Below is a small trained network, with its code and all its weights. Each question gives an input and a class and asks what happens when units are switched off, that is, made to give their printed mean instead of their output.

import numpy as np


def w(rows, s, z=0):
    codes = np.array(rows[::2]) - 128.0
    scale = np.full(codes.shape[1], s)
    scale[-1] = z or s
    return codes * scale


def f(y):
    return np.maximum(y, 0)


def log_softmax(a):
    a = a - a.max(-1, keepdims=True)
    return a - np.log(np.exp(a).sum(-1, keepdims=True))


def net(x, mask):
    res = np.array(x, float).reshape(1, 6) / 4 @ E
    y = f(res @ A[0][:, :-1].T + A[0][:, -1])
    res = res + np.where(mask, y, B[0][:, -1]) @ B[0][:, :-1]
    return log_softmax(res[-1] @ U[:, :-1].T + U[:, -1])


A, B = {}, {}
E = w([
[196,122,117,80,161,39,95,139,174,21,94],'x0',
[46,96,113,176,88,122,77,65,137,68,131],'x1',
[136,130,130,133,121,141,126,128,132,127,122],'x2',
[149,47,202,169,176,123,79,132,140,147,160],'x3',
[84,175,246,97,188,152,127,130,99,91,73],'x4',
[106,34,86,149,154,160,181,169,129,94,39],'x5',
],0.012)
A[0] = w([
[155,72,15,205,39,74,124,158,202,195,173,2],'N1',
[29,138,161,161,90,154,104,65,85,61,136,92],'N2',
[164,17,220,173,180,137,84,114,138,177,167,96],'N3',
[86,112,78,184,110,133,86,46,176,102,138,58],'N4',
[102,70,126,111,134,197,165,162,80,105,84,68],'N5',
[65,88,115,141,106,178,213,85,65,203,167,62],'N6',
[48,146,157,160,127,240,169,143,108,211,172,88],'N7',
[76,231,91,123,63,128,193,149,109,129,77,143],'N8',
[144,54,73,165,178,140,159,170,132,122,107,59],'N9',
[180,240,198,108,82,110,56,56,127,163,254,67],'N10',
[199,168,137,108,183,147,199,187,103,203,146,55],'N11',
],0.0087,0.0076)
B[0] = w([
[108,199,255,162,203,147,86,71,124,170,60,216],'N1',
[190,78,150,164,154,186,115,122,68,129,161,204],'N2',
[110,248,40,62,98,204,113,63,146,124,170,212],'N3',
[221,63,96,167,111,167,124,123,91,111,158,184],'N4',
[37,66,125,135,111,85,173,71,115,161,106,188],'N5',
[199,145,95,149,183,95,157,126,207,101,141,205],'N6',
[134,139,141,132,160,52,99,179,162,63,108,223],'N7',
[117,175,102,65,140,191,105,87,148,146,193,209],'N8',
[89,115,102,167,104,95,228,47,128,132,147,181],'N9',
[81,57,107,169,104,100,245,91,155,148,62,255],'N10',
[186,55,142,164,89,147,94,110,10,99,175,200],'N11',
],0.0091,0.015)
U = w([
[66,58,109,154,118,127,210,103,140,171,131,69],'0',
[100,161,253,136,175,163,131,117,98,156,111,176],'1',
[219,63,104,161,126,163,136,124,40,134,176,99],'2',
[114,182,42,102,109,193,133,99,152,156,178,92],'3',
[196,114,118,138,171,60,137,149,217,47,145,106],'4',
[123,106,140,139,138,142,145,129,131,151,152,253],'5',
[79,127,128,158,84,149,114,166,131,167,154,154],'6',
[112,99,101,135,92,138,81,218,131,145,151,97],'7',
],0.012,0.02)

Each question gives the input, the list of numbers given to net, and the class t.
The units are the neurons (one row each of A and B). Each row of codes is followed by its name. A weight is (code - 128) times the scale printed after its matrix; where a second scale follows, it is the last column's (A, B and U).
mask holds one flag per neuron, in row order. A switched-off neuron (its flag False) gives its mean, the last column of its row in B, instead of its output. The means were averaged over made-up inputs and are rounded, as every weight is.
A unit's drop is (log p(t) with every unit on - log p(t) with that unit switched off) / (log p(t) with every unit on - log p(t) with every unit switched off).
The circuit of an input: a set's keep is (log p(t) with only the set's units on - log p(t) with every unit switched off) / (log p(t) with every unit on - log p(t) with every unit switched off). Starting from all 11 units, units are removed one at a time, each time the one whose removal leaves the highest keep (on an exact tie, the one counted first), for as long as the keep stays at least 0.8.
units of the circuit, in order: the units of the circuit, biggest drop first
most important unit: the unit with the biggest drop
k most important neurons: the k neurons with the biggest drops, biggest first
drop of u: that unit's drop, to one decimal
input [-8,2,0,5,7,-4], class 4: most important unit -> N7
input [-4,-1,7,-6,-4,-5], class 5: 4 most important neurons -> [N3 N10 N1 N7]
input [-8,0,5,-7,-2,-2], class 4: units of the circuit, in order -> [N7 N6]
input [-8,3,-5,-1,-6,-4], class 4: units of the circuit, in order -> [N6 N7]
input [-5,-4,-5,3,4,0], class 4: units of the circuit, in order -> [N7 N1]
input [8,-2,7,-4,-1,8], class 0: 2 most important neurons -> [N9 N7]
input [-4,-5,8,-5,-7,7], class 5: 3 most important neurons -> [N10 N1 N6]
input [-4,2,4,-6,5,-2], class 3: 2 most important neurons -> [N8 N1]
input [6,-2,2,-6,4,-3], class 3: 4 most important neurons -> [N1 N7 N8 N6]
input [-3,0,3,8,7,-7], class 3: 3 most important neurons -> [N3 N1 N5]
input [-5,8,0,-5,-7,-4], class 2: 3 most important neurons -> [N4 N2 N6]
input [-5,8,1,-3,-4,-1], class 2: 2 most important neurons -> [N4 N2]
input [-2,-7,5,-1,-5,-7], class 0: 3 most important neurons -> [N10 N2 N4]
input [0,8,8,-5,-2,2], class 2: most important neuron -> [N4]
input [-8,6,-5,2,-4,1], class 4: 2 most important neurons -> [N6 N7]
input [-1,2,5,6,-2,3], class 3: drop of N3 -> 0.6
input [6,5,1,6,8,-8], class 0: drop of N1 -> 0.3
input [4,4,0,-4,-1,-6], class 0: drop of N10 -> 0.9
